Below is a small trained network, with its code and all its weights. Each question gives an input and a class and asks what happens when units are switched off, that is, made to give their printed mean instead of their output.

import numpy as np


def w(rows, s, z=0):
    codes = np.array(rows[::2]) - 128.0
    scale = np.full(codes.shape[1], s)
    scale[-1] = z or s
    return codes * scale


def f(y):
    return np.maximum(y, 0)


def log_softmax(a):
    a = a - a.max(-1, keepdims=True)
    return a - np.log(np.exp(a).sum(-1, keepdims=True))


def net(x, mask):
    res = np.array(x, float).reshape(1, 2) / 4 @ E
    y = f(res @ A[0][:, :-1].T + A[0][:, -1])
    res = res + np.where(mask, y, B[0][:, -1]) @ B[0][:, :-1]
    return log_softmax(res[-1] @ U[:, :-1].T + U[:, -1])


A, B = {}, {}
E = w([
[91,218,192,44,91,93,179,179,84,220,164,144],'x0',
[11,47,32,101,57,93,177,104,254,99,153,186],'x1',
],0.011)
A[0] = w([
[241,139,182,190,255,169,77,151,90,97,121,58,160],'n0',
[133,80,67,183,195,141,103,51,135,23,83,124,78],'n1',
[51,59,86,184,46,161,134,82,185,107,150,126,174],'n2',
[127,68,54,93,79,121,150,75,221,117,131,173,129],'n3',
[117,176,147,83,106,49,142,125,135,126,200,180,246],'n4',
[99,117,91,85,120,44,189,77,135,66,199,154,66],'n5',
[74,168,87,72,80,134,109,138,190,103,162,151,76],'n6',
[118,205,167,71,88,102,170,206,152,181,159,169,44],'n7',
],0.0079,0.011)
B[0] = w([
[56,149,131,98,106,92,107,198,104,95,96,160,255],'n0',
[199,172,86,163,145,236,209,104,88,159,117,173,192],'n1',
[148,157,156,114,40,121,81,123,106,105,27,112,224],'n2',
[109,121,147,150,95,106,90,178,62,106,91,96,214],'n3',
[110,94,98,154,110,108,159,153,169,144,31,254,227],'n4',
[110,147,209,60,141,194,160,137,23,136,217,140,168],'n5',
[111,128,172,51,137,179,103,106,137,117,103,83,169],'n6',
[111,162,93,156,145,232,174,92,67,138,201,138,185],'n7',
],0.011,0.017)
U = w([
[72,151,214,40,104,110,54,164,36,111,111,91,76],'0',
[141,141,65,154,115,244,205,122,82,135,127,164,102],'1',
[140,108,80,168,90,2,77,160,167,115,65,169,250],'2',
[114,152,111,81,126,157,170,100,124,119,184,45,105],'3',
[167,59,172,153,192,89,171,130,150,162,139,33,105],'4',
[146,134,134,128,153,110,99,76,157,152,184,80,102],'5',
[212,101,147,86,132,105,137,95,117,146,178,81,101],'6',
[179,122,131,157,139,104,118,119,166,164,153,88,93],'7',
],0.0096,0.012)

Each question gives the input, the list of numbers given to net, and the class t.
The units are the neurons (one row each of A and B). Each row of codes is followed by its name. A weight is (code - 128) times the scale printed after its matrix; where a second scale follows, it is the last column's (A, B and U).
mask holds one flag per neuron, in row order. A switched-off neuron (its flag False) gives its mean, the last column of its row in B, instead of its output. The means were averaged over made-up inputs and are rounded, as every weight is.
A unit's drop is (log p(t) with every unit on - log p(t) with that unit switched off) / (log p(t) with every unit on - log p(t) with every unit switched off).
The circuit of an input: a set's keep is (log p(t) with only the set's units on - log p(t) with every unit switched off) / (log p(t) with every unit on - log p(t) with every unit switched off). Starting from all 8 units, units are removed one at a time, each time the one whose removal leaves the highest keep (on an exact tie, the one counted first), for as long as the keep stays at least 0.8.
units of the circuit, in order: the units of the circuit, biggest drop first
unit that matters most: the unit with the biggest drop
k most important neurons: the k neurons with the biggest drops, biggest first
drop of u: that unit's drop, to one decimal
input [4,-3], class 1: 3 most important neurons => n2, n3, n7
input [8,5], class 1: units of the circuit, in order => n7
input [0,-1], class 2: units of the circuit, in order => n7, n5
input [-5,4], class 1: 2 most important neurons => n1, n0
input [-1,4], class 0: units of the circuit, in order => n5, n3
input [-2,-1], class 2: 2 most important neurons => n7, n5
input [-3,-2], class 2: 3 most important neurons => n7, n5, n6
input [-3,-3], class 2: 4 most important neurons => n5, n7, n6, n3
input [3,-2], class 2: 2 most important neurons => n1, n5
input [-3,4], class 0: 3 most important neurons => n2, n3, n4
input [-3,5], class 0: units of the circuit, in order => n3, n5
input [6,0], class 1: drop of n7 => 0.3
input [0,1], class 2: drop of n1 => 0.1
input [-6,5], class 1: drop of n0 => 1.8
input [2,0], class 2: unit that matters most => n1
input [7,-5], class 1: drop of n7 => 0.5
